Below are the code and all the weights of a small trained network. Each question names an input and a target symbol and asks about switching units off, where a switched-off unit gives its printed mean instead of its output.

import numpy as np


def w(rows, s, z=0):
    codes = np.array(rows[::2]) - 128.0
    scale = np.full(codes.shape[1], s)
    scale[-1] = z or s
    return codes * scale


def f(y):
    return np.maximum(y, 0)


def softmax(a):
    e = np.exp(a - a.max(-1, keepdims=True))
    return e / e.sum(-1, keepdims=True)


def log_softmax(a):
    a = a - a.max(-1, keepdims=True)
    return a - np.log(np.exp(a).sum(-1, keepdims=True))


def net(x, mask):
    ids = ['δηθμξσψ'.index(c) for c in x.split()]
    T = len(ids)
    res = E[ids] + P[:T]
    u = 0
    for l in range(3):
        r = res
        for j in range(3):
            rows = slice(3 * j, 3 * j + 3)
            q, k, v = (r @ M[l][rows].T for M in (Q, K, V))
            z = softmax(np.where(np.tri(T) > 0, q @ k.T / 3**0.5, -1e9)) @ v
            o = O[l][rows]
            res = res + np.where(mask[u + j], z, o[:, -1]) @ o[:, :-1]
        u += 3
        y = f(res @ A[l][:, :-1].T + A[l][:, -1])
        res = res + np.where(mask[u : u + 8], y, B[l][:, -1]) @ B[l][:, :-1]
        u += 8
    return log_softmax(res[-1] @ U[:, :-1].T + U[:, -1])


Q, K, V, O, A, B = {}, {}, {}, {}, {}, {}
E = w([
[191,143,47,136,194],'δ',
[133,163,44,69,60],'η',
[103,155,156,30,119],'θ',
[40,74,235,201,17],'μ',
[187,38,94,92,163],'ξ',
[135,91,177,86,254],'σ',
[61,191,77,153,204],'ψ',
],0.0084)
P = w([
[255,178,230,242,104],'0',
[156,131,157,219,144],'1',
[121,124,142,161,120],'2',
[96,115,129,119,131],'3',
[72,97,109,91,128],'4',
[56,106,91,68,137],'5',
[54,108,76,41,155],'6',
[50,93,61,15,172],'7',
[35,118,57,3,181],'8',
],0.0037)
Q[0] = w([
[168,145,152,208,142],'0.h1',
[170,155,147,212,147],'0.h1',
[191,152,176,250,140],'0.h1',
[126,125,122,105,122],'0.h2',
[130,126,128,124,128],'0.h2',
[127,116,108,51,123],'0.h2',
[165,115,201,157,2],'0.h3',
[91,141,53,98,250],'0.h3',
[154,115,199,156,21],'0.h3',
],0.0067)
K[0] = w([
[133,157,101,69,170],'0.h1',
[149,171,96,81,163],'0.h1',
[126,189,74,37,182],'0.h1',
[123,125,134,141,117],'0.h2',
[125,124,130,127,127],'0.h2',
[121,110,145,155,110],'0.h2',
[174,135,60,2,169],'0.h3',
[87,119,191,234,88],'0.h3',
[164,136,66,12,170],'0.h3',
],0.0087)
V[0] = w([
[80,99,162,175,44],'0.h1',
[165,146,81,92,193],'0.h1',
[104,126,227,181,85],'0.h1',
[140,152,124,132,148],'0.h2',
[130,82,71,96,137],'0.h2',
[166,138,144,136,169],'0.h2',
[166,82,65,81,150],'0.h3',
[96,54,188,178,3],'0.h3',
[102,33,215,184,6],'0.h3',
],0.0048)
O[0] = w([
[117,155,100,11,101,164],'0.h1',
[135,90,144,229,139,92],'0.h1',
[136,217,151,22,145,204],'0.h1',
[157,123,142,155,115,148],'0.h2',
[73,91,76,121,83,109],'0.h2',
[136,135,163,172,109,153],'0.h2',
[143,198,171,123,57,5],'0.h3',
[47,3,45,134,101,227],'0.h3',
[34,16,60,132,114,248],'0.h3',
],0.0036,0.0013)
A[0] = w([
[102,171,137,2,73,174],'0.n1',
[102,89,193,167,51,252],'0.n2',
[76,100,188,167,43,187],'0.n3',
[77,182,192,61,186,187],'0.n4',
[97,90,112,62,100,234],'0.n5',
[218,75,134,49,189,235],'0.n6',
[132,195,55,121,155,152],'0.n7',
[62,85,24,129,176,70],'0.n8',
],0.0067,0.0026)
B[0] = w([
[86,132,105,1,22,205],'0.n1',
[84,135,202,182,83,185],'0.n2',
[86,125,205,209,89,176],'0.n3',
[85,174,209,82,179,213],'0.n4',
[83,69,99,84,102,249],'0.n5',
[206,3,120,103,179,228],'0.n6',
[143,209,60,153,135,197],'0.n7',
[25,63,69,137,162,252],'0.n8',
],0.0057,0.0042)
Q[1] = w([
[207,93,113,104,166],'1.h1',
[224,117,118,96,163],'1.h1',
[135,255,137,123,116],'1.h1',
[121,149,148,63,99],'1.h2',
[120,173,131,59,111],'1.h2',
[159,172,108,140,133],'1.h2',
[117,152,143,200,123],'1.h3',
[144,176,111,107,137],'1.h3',
[128,143,88,73,132],'1.h3',
],0.011)
K[1] = w([
[165,126,224,202,49],'1.h1',
[158,153,230,243,68],'1.h1',
[99,223,82,183,197],'1.h1',
[43,103,252,241,45],'1.h2',
[83,85,175,255,115],'1.h2',
[144,163,110,163,164],'1.h2',
[201,140,170,127,121],'1.h3',
[175,71,120,151,146],'1.h3',
[110,61,105,103,132],'1.h3',
],0.0086)
V[1] = w([
[167,162,12,185,5],'1.h1',
[231,27,110,158,228],'1.h1',
[21,191,92,233,163],'1.h1',
[181,161,25,85,185],'1.h2',
[176,226,143,3,143],'1.h2',
[85,80,159,238,74],'1.h2',
[204,190,226,135,44],'1.h3',
[63,109,46,129,164],'1.h3',
[193,188,206,183,76],'1.h3',
],0.005)
O[1] = w([
[74,134,29,202,18,69],'1.h1',
[253,5,132,158,154,106],'1.h1',
[76,193,82,217,206,150],'1.h1',
[218,162,130,99,65,79],'1.h2',
[110,194,167,10,86,89],'1.h2',
[76,84,90,216,172,161],'1.h2',
[45,101,37,56,164,1],'1.h3',
[179,174,208,198,74,211],'1.h3',
[24,99,45,92,184,18],'1.h3',
],0.0052)
A[1] = w([
[212,232,243,219,128,252],'1.n1',
[82,204,153,42,19,170],'1.n2',
[85,65,106,109,114,194],'1.n3',
[71,74,104,134,159,120],'1.n4',
[117,49,121,117,120,128],'1.n5',
[248,180,3,76,113,139],'1.n6',
[100,145,128,155,117,136],'1.n7',
[128,128,127,127,128,123],'1.n8',
],0.0047,0.003)
B[1] = w([
[152,233,202,247,191,254],'1.n1',
[94,220,110,44,105,200],'1.n2',
[158,118,76,82,130,205],'1.n3',
[132,124,73,122,144,178],'1.n4',
[135,79,126,100,112,185],'1.n5',
[212,123,3,230,71,166],'1.n6',
[136,150,128,122,143,167],'1.n7',
[128,128,129,127,128,128],'1.n8',
],0.0054,0.0044)
Q[2] = w([
[118,152,137,135,126],'2.h1',
[146,102,120,122,126],'2.h1',
[125,139,114,137,147],'2.h1',
[186,153,140,150,49],'2.h2',
[91,172,192,155,133],'2.h2',
[161,144,254,138,58],'2.h2',
[130,123,135,122,131],'2.h3',
[125,126,133,118,128],'2.h3',
[131,134,127,138,130],'2.h3',
],0.0085)
K[2] = w([
[129,159,132,156,139],'2.h1',
[124,94,127,89,108],'2.h1',
[109,152,107,111,158],'2.h1',
[203,188,69,73,172],'2.h2',
[168,205,155,201,147],'2.h2',
[254,208,95,123,99],'2.h2',
[130,122,130,118,118],'2.h3',
[131,129,135,120,124],'2.h3',
[130,136,121,141,129],'2.h3',
],0.0054)
V[2] = w([
[149,135,177,173,115],'2.h1',
[116,120,120,124,118],'2.h1',
[130,98,137,211,119],'2.h1',
[101,114,31,87,225],'2.h2',
[156,93,211,211,60],'2.h2',
[131,222,222,113,3],'2.h2',
[127,79,92,96,96],'2.h3',
[107,84,66,89,114],'2.h3',
[128,126,129,132,129],'2.h3',
],0.0037)
O[2] = w([
[110,128,98,74,123,168],'2.h1',
[143,132,140,131,143,103],'2.h1',
[132,188,142,11,124,178],'2.h1',
[251,168,247,126,64,178],'2.h2',
[25,153,20,64,159,130],'2.h2',
[89,20,56,196,198,33],'2.h2',
[113,163,151,154,166,5],'2.h3',
[138,165,181,186,176,28],'2.h3',
[128,131,128,123,127,132],'2.h3',
],0.0031,0.0014)
A[2] = w([
[21,95,234,41,57,248],'2.n1',
[143,19,153,103,112,170],'2.n2',
[169,50,121,126,21,193],'2.n3',
[81,222,97,112,177,205],'2.n4',
[44,73,3,149,195,102],'2.n5',
[92,213,120,124,195,129],'2.n6',
[195,174,69,131,55,129],'2.n7',
[136,53,43,37,105,124],'2.n8',
],0.0056,0.0019)
B[2] = w([
[240,190,54,57,171,255],'2.n1',
[99,51,156,116,107,198],'2.n2',
[95,83,132,142,44,192],'2.n3',
[79,112,180,136,71,218],'2.n4',
[75,116,75,135,210,187],'2.n5',
[100,107,170,133,67,203],'2.n6',
[124,144,51,162,135,159],'2.n7',
[2,156,161,177,95,183],'2.n8',
],0.0069,0.0058)
U = w([
[231,152,33,179,169,208],'δ',
[103,172,40,129,4,6],'η',
[150,174,109,18,129,123],'θ',
[67,94,50,119,218,82],'μ',
[124,21,162,120,46,145],'ξ',
[182,94,187,112,254,47],'σ',
[86,212,250,225,108,229],'ψ',
],0.0042,0.002)

Each question gives the input, a string of symbols that net reads in full, and the target symbol t.
The units are the heads (3 rows each of Q, K, V and O) and the neurons (one row each of A and B). Each row of codes is followed by its name. A weight is (code - 128) times the scale printed after its matrix; where a second scale follows, it is the last column's (O, A, B and U).
mask holds one flag per unit, layer by layer, with each layer's heads first. A switched-off unit (its flag False) gives its mean, the last column of its rows in O or B, instead of its output. The means were averaged over made-up inputs and are rounded, as every weight is.
A unit's drop is (log p(t) with every unit on - log p(t) with that unit switched off) / (log p(t) with every unit on - log p(t) with every unit switched off).
The circuit of an input: a set's keep is (log p(t) with only the set's units on - log p(t) with every unit switched off) / (log p(t) with every unit on - log p(t) with every unit switched off). Starting from the 12 units with the biggest drops (on a tie, the unit counted first), units are removed one at a time, each time the one whose removal leaves the highest keep (on an exact tie, the one counted first), for as long as the keep stays at least 0.8.
circuit, biggest first: the units of the circuit, biggest drop first
most important unit: the unit with the biggest drop
top k neurons: the k neurons with the biggest drops, biggest first
top k neurons in layer l: the k neurons of layer l with the biggest drops, biggest first
heads that matter: for each layer, one digit per head in row order, 1 if its drop is at least 0.15 and else 0, layers parted by /
input ψ ψ ψ ξ μ ψ ψ σ, target ψ: circuit, biggest first -> (1.h3 0.h3 0.n8 1.n1)
input ψ δ δ ξ θ μ ψ ψ η, target ψ: circuit, biggest first -> (0.h3 1.h3 0.n8 1.n1)
input ξ η ψ μ ψ η ξ ψ σ, target ξ: circuit, biggest first -> (0.h3 1.h1 0.n6 2.n2)
input δ ψ ψ ψ ξ μ δ, target μ: most important unit -> 0.h3
input δ μ ψ δ ψ δ, target ψ: circuit, biggest first -> (1.h3 0.h3 1.n1 0.n8)
input ψ ξ ψ ψ θ θ ψ, target ψ: heads that matter -> 001 / 100 / 000
input ψ η ψ ξ, target ξ: top 2 neurons in layer 0 -> (0.n6 0.n7)
input ξ ψ θ μ ξ θ θ ψ, target θ: top 3 neurons -> (0.n1 2.n1 1.n2)
input δ ξ ψ ξ δ δ ψ μ θ, target μ: circuit, biggest first -> (1.h2 0.n3 0.n2 2.h2)
input θ ψ ξ μ ψ, target μ: top 3 neurons -> (2.n5 0.n1 0.n6)
input ξ μ ψ ψ ψ μ, target μ: top 2 neurons -> (2.n5 0.n3)
input θ ψ ψ ξ η μ η, target μ: circuit, biggest first -> (1.h2 0.n3 2.n5 2.h2)
input ξ δ μ ψ θ, target ψ: circuit, biggest first -> (0.h3 1.h3 0.n8 1.n1)
input μ ξ ψ σ θ σ, target θ: heads that matter -> 101 / 111 / 000
input ψ μ ψ ψ θ, target ψ: heads that matter -> 001 / 111 / 000
input σ η ψ μ ψ ξ, target ψ: top neuron in layer 1 -> (1.n1)
input ξ ψ σ ψ ξ μ η η ψ, target η: heads that matter -> 101 / 110 / 000
input ψ μ θ, target μ: heads that matter -> 000 / 010 / 000
input σ ψ σ, target σ: heads that matter -> 000 / 100 / 000
input ψ θ ψ θ ψ ψ θ θ, target θ: most important unit -> 2.n1
input η σ θ ψ θ θ μ, target θ: heads that matter -> 000 / 101 / 000
input ξ ψ μ δ, target μ: heads that matter -> 001 / 001 / 010
input μ ξ ψ, target ξ: top 2 neurons -> (0.n6 2.n1)
input ψ σ μ ξ, target μ: heads that matter -> 000 / 101 / 010
input ψ δ ξ μ θ ψ θ ψ η, target ψ: top 3 neurons -> (0.n8 1.n1 0.n7)
input ξ η η μ η ψ, target η: top 2 neurons in layer 0 -> (0.n1 0.n5)
input ψ θ μ, target θ: most important unit -> 1.h3
